Here is a tiny trained network, its code and every weight. The questions are about switching its units off for an input and a target symbol, where a switched-off unit gives its printed mean instead of its output.

import numpy as np


def w(rows, s, z=0):
    codes = np.array(rows[::2]) - 128.0
    scale = np.full(codes.shape[1], s)
    scale[-1] = z or s
    return codes * scale


def f(y):
    return y / 2 * (1 + np.tanh(0.7978845608 * (y + 0.044715 * y**3)))


def softmax(a):
    e = np.exp(a - a.max(-1, keepdims=True))
    return e / e.sum(-1, keepdims=True)


def log_softmax(a):
    a = a - a.max(-1, keepdims=True)
    return a - np.log(np.exp(a).sum(-1, keepdims=True))


def net(x, mask):
    ids = ['ΞΩαβγδεθτ'.index(c) for c in x.split()]
    T = len(ids)
    res = E[ids] + P[:T]
    u = 0
    for l in range(2):
        q, k, v = (res @ M[l].T for M in (Q, K, V))
        z = softmax(np.where(np.tri(T) > 0, q @ k.T / 2**0.5, -1e9)) @ v
        res = res + np.where(mask[u], z, O[l][:, -1]) @ O[l][:, :-1]
        u += 1
        y = f(res @ A[l][:, :-1].T + A[l][:, -1])
        res = res + np.where(mask[u : u + 16], y, B[l][:, -1]) @ B[l][:, :-1]
        u += 16
    return log_softmax(res[-1] @ U[:, :-1].T + U[:, -1])


Q, K, V, O, A, B = {}, {}, {}, {}, {}, {}
E = w([
[93,65,158,113,115,145,201,152,76,141],'Ξ',
[143,158,155,132,145,61,141,55,109,209],'Ω',
[156,127,102,100,97,138,101,85,189,111],'α',
[154,164,107,156,69,177,179,251,86,89],'β',
[199,164,106,142,116,213,164,117,115,123],'γ',
[121,128,103,128,112,70,95,127,108,194],'δ',
[162,155,118,124,147,127,111,148,80,164],'ε',
[41,126,111,115,133,146,114,150,154,166],'θ',
[183,80,139,115,109,81,104,76,104,175],'τ',
],0.022)
P = w([
[114,121,206,151,72,181,104,141,119,116],'0',
[133,132,137,34,193,200,123,130,150,119],'1',
[87,113,110,94,97,70,163,121,115,55],'2',
[141,125,155,195,167,119,147,137,148,226],'3',
[47,133,10,151,247,137,122,74,98,87],'4',
[116,132,95,109,111,99,88,144,132,71],'5',
],0.013)
Q[0] = w([
[167,225,234,134,2,100,112,165,196,170],'L0H1',
[112,69,201,18,110,136,140,151,67,147],'L0H1',
],0.0065)
K[0] = w([
[106,154,113,228,2,153,167,107,113,171],'L0H1',
[92,163,83,197,156,131,116,45,83,85],'L0H1',
],0.0062)
V[0] = w([
[137,193,129,62,150,131,2,130,109,97],'L0H1',
[97,108,110,140,112,127,126,153,121,125],'L0H1',
],0.0069)
O[0] = w([
[128,150,150,158,136,204,200,215,95,137,2],'L0H1',
[11,160,164,174,117,128,65,212,65,130,158],'L0H1',
],0.012,0.004)
A[0] = w([
[44,134,84,139,86,45,142,170,201,47,141],'L0N1',
[206,182,173,156,158,162,54,107,98,81,181],'L0N2',
[153,99,82,133,228,174,184,108,108,221,184],'L0N3',
[97,132,147,132,196,122,116,41,123,120,157],'L0N4',
[155,86,174,45,112,43,126,107,46,47,201],'L0N5',
[119,184,72,128,123,185,134,178,26,101,162],'L0N6',
[192,203,154,213,126,219,97,165,88,158,168],'L0N7',
[144,84,162,204,162,119,167,136,162,178,135],'L0N8',
[55,151,187,223,97,144,132,154,163,65,68],'L0N9',
[105,194,173,92,94,167,62,207,150,70,150],'L0N10',
[94,18,188,170,43,161,77,174,129,6,186],'L0N11',
[60,79,106,102,111,234,97,186,179,159,65],'L0N12',
[164,112,166,120,30,99,133,117,72,102,103],'L0N13',
[174,89,121,114,2,166,164,53,96,95,116],'L0N14',
[87,178,154,169,154,164,61,174,192,217,253],'L0N15',
[121,173,235,129,131,108,122,85,156,179,166],'L0N16',
],0.0075,0.0023)
B[0] = w([
[52,76,253,125,115,147,28,125,181,87,190],'L0N1',
[116,121,106,103,30,93,102,197,93,179,139],'L0N2',
[113,163,82,167,122,132,144,193,194,43,206],'L0N3',
[105,163,117,149,187,179,117,152,202,190,187],'L0N4',
[129,163,142,158,140,75,146,147,122,77,254],'L0N5',
[96,164,145,130,232,145,89,108,177,108,177],'L0N6',
[121,61,142,125,59,96,118,15,119,173,156],'L0N7',
[135,127,150,143,53,129,144,251,129,150,146],'L0N8',
[161,99,171,77,135,119,136,162,126,90,147],'L0N9',
[206,115,106,72,139,145,146,125,127,99,158],'L0N10',
[113,100,135,156,82,117,178,41,110,183,227],'L0N11',
[182,181,241,104,170,115,170,123,105,75,184],'L0N12',
[142,100,167,207,94,5,124,85,102,55,178],'L0N13',
[126,152,110,158,118,143,129,39,88,88,185],'L0N14',
[161,135,154,128,90,133,157,67,116,207,177],'L0N15',
[97,132,107,67,132,126,187,101,182,206,167],'L0N16',
],0.0069,0.0081)
Q[1] = w([
[104,173,121,255,149,122,78,129,159,116],'L1H1',
[166,132,127,135,100,102,143,123,121,143],'L1H1',
],0.0085)
K[1] = w([
[253,91,2,5,200,178,163,207,148,93],'L1H1',
[108,44,55,224,126,139,180,81,66,156],'L1H1',
],0.0046)
V[1] = w([
[3,110,90,212,115,62,101,166,121,122],'L1H1',
[53,164,109,95,180,105,217,129,120,210],'L1H1',
],0.0066)
O[1] = w([
[143,74,199,71,191,121,226,96,166,95,115],'L1H1',
[132,162,102,48,10,152,109,101,134,52,252],'L1H1',
],0.013,0.0015)
A[1] = w([
[123,160,99,147,81,183,86,101,41,145,214],'L1N1',
[159,56,168,185,28,139,47,54,246,117,160],'L1N2',
[73,77,95,136,135,181,92,70,125,117,132],'L1N3',
[159,131,91,146,125,153,101,235,39,128,56],'L1N4',
[99,124,108,147,154,169,109,143,86,200,2],'L1N5',
[132,153,95,186,229,178,142,213,172,162,54],'L1N6',
[186,198,134,140,148,143,108,177,107,18,86],'L1N7',
[206,131,112,52,166,66,115,254,90,105,133],'L1N8',
[156,137,167,79,137,149,98,56,168,183,128],'L1N9',
[114,115,150,139,166,225,90,177,187,115,105],'L1N10',
[185,131,120,184,120,181,104,154,243,181,143],'L1N11',
[141,118,149,150,221,171,168,92,128,121,140],'L1N12',
[113,126,58,179,124,133,78,56,89,109,129],'L1N13',
[55,73,72,15,151,208,156,73,120,102,107],'L1N14',
[80,34,194,190,111,72,123,180,149,140,164],'L1N15',
[101,203,190,135,21,118,90,95,92,122,94],'L1N16',
],0.0074,0.0032)
B[1] = w([
[140,173,89,69,144,139,155,139,132,123,201],'L1N1',
[85,166,128,163,71,178,148,160,92,105,247],'L1N2',
[129,175,81,158,157,102,127,90,136,141,171],'L1N3',
[102,125,103,111,94,128,123,123,41,172,157],'L1N4',
[141,93,145,118,118,82,100,124,93,153,149],'L1N5',
[157,93,149,168,54,166,65,139,97,48,165],'L1N6',
[109,159,151,100,150,161,174,216,169,182,154],'L1N7',
[2,168,57,118,103,164,132,112,126,171,134],'L1N8',
[120,161,125,184,99,144,126,98,82,107,179],'L1N9',
[139,145,112,132,90,125,72,56,81,169,152],'L1N10',
[80,160,184,113,75,115,137,131,100,134,162],'L1N11',
[105,47,44,180,152,104,53,186,201,160,187],'L1N12',
[165,138,108,72,121,112,117,163,186,112,201],'L1N13',
[169,142,125,84,137,97,73,37,154,98,208],'L1N14',
[124,195,139,78,125,174,164,139,84,103,246],'L1N15',
[164,74,77,151,138,128,94,125,167,201,240],'L1N16',
],0.0081,0.012)
U = w([
[76,141,103,169,17,202,222,79,8,130,137],'Ξ',
[72,192,165,142,69,207,204,231,163,103,159],'Ω',
[40,161,91,28,153,159,197,194,148,184,143],'α',
[219,199,124,45,129,177,172,128,162,87,72],'β',
[136,191,194,51,156,179,96,127,126,80,225],'γ',
[48,51,110,124,99,76,55,165,136,133,1],'δ',
[98,107,66,132,177,99,93,36,216,163,158],'ε',
[190,127,149,148,111,87,65,138,85,50,180],'θ',
[58,63,59,254,105,218,146,138,235,66,168],'τ',
],0.0064,0.0028)

Each question gives the input, a string of symbols that net reads in full, and the target symbol t.
The units are the heads (2 rows each of Q, K, V and O) and the neurons (one row each of A and B). Each row of codes is followed by its name. A weight is (code - 128) times the scale printed after its matrix; where a second scale follows, it is the last column's (O, A, B and U).
mask holds one flag per unit, layer by layer, with each layer's heads first. A switched-off unit (its flag False) gives its mean, the last column of its rows in O or B, instead of its output. The means were averaged over made-up inputs and are rounded, as every weight is.
A unit's drop is (log p(t) with every unit on - log p(t) with that unit switched off) / (log p(t) with every unit on - log p(t) with every unit switched off).
The circuit of an input: a set's keep is (log p(t) with only the set's units on - log p(t) with every unit switched off) / (log p(t) with every unit on - log p(t) with every unit switched off). Starting from the 12 units with the biggest drops (on a tie, the unit counted first), units are removed one at a time, each time the one whose removal leaves the highest keep (on an exact tie, the one counted first), for as long as the keep stays at least 0.8.
circuit, biggest first: the units of the circuit, biggest drop first
k most important neurons: the k neurons with the biggest drops, biggest first
k most important neurons of layer l: the k neurons of layer l with the biggest drops, biggest first
input τ Ξ ε θ, target Ξ: circuit, biggest first => [L0N15; L1N9]
input Ξ δ Ξ ε, target Ξ: 2 most important neurons => [L0N3; L0N15]
input Ω δ Ξ τ τ α, target τ: circuit, biggest first => [L1N2; L1N15]
input τ θ Ξ θ, target Ω: circuit, biggest first => [L1N14; L0N12]
input Ξ Ξ τ ε γ, target ε: circuit, biggest first => [L1N2; L1N15]
input Ξ θ Ξ, target γ: circuit, biggest first => [L1H1; L1N14; L0N1]
input Ω β Ξ γ Ω, target δ: 2 most important neurons => [L1N6; L0N10]
input Ξ Ω δ Ξ, target Ω: 2 most important neurons => [L0N8; L0N3]
input β β θ ε θ, target δ: circuit, biggest first => [L1H1; L0N10; L1N5]
input Ξ θ Ξ Ξ, target α: 2 most important neurons => [L0N1; L0N13]
input Ξ τ Ξ Ω Ω, target τ: most important neuron => [L0N3]
input Ξ θ Ξ δ, target Ξ: 2 most important neurons => [L0N15; L0N16]
input τ τ Ξ Ω Ξ, target τ: 3 most important neurons of layer 0 => [L0N3; L0N6; L0N15]
input τ Ξ Ω β, target Ξ: circuit, biggest first => [L0N7]
input β θ Ω Ξ θ, target α: 2 most important neurons => [L0N12; L1N7]
input δ τ δ α β, target τ: 3 most important neurons of layer 0 => [L0N6; L0N3; L0N15]
input Ξ τ ε β θ, target τ: 3 most important neurons => [L0N3; L1N6; L0N12]
input Ξ θ Ξ α, target Ξ: 4 most important neurons of layer 1 => [L1N2; L1N11; L1N9; L1N12]
input Ξ Ξ α Ξ, target α: 2 most important neurons => [L1N2; L1N15]
input γ γ τ Ω, target Ξ: 2 most important neurons => [L1N11; L1N6]
input α Ξ β θ α Ξ, target Ω: circuit, biggest first => [L0H1]
input Ξ Ξ Ξ α, target Ξ: 2 most important neurons => [L1N2; L1N9]
input Ξ Ξ θ Ω, target Ξ: 2 most important neurons => [L0N4; L1N9]
input Ξ τ Ξ Ξ Ξ, target τ: 2 most important neurons => [L0N3; L1N6]
input Ξ Ξ α, target τ: 2 most important neurons of layer 1 => [L1N2; L1N16]
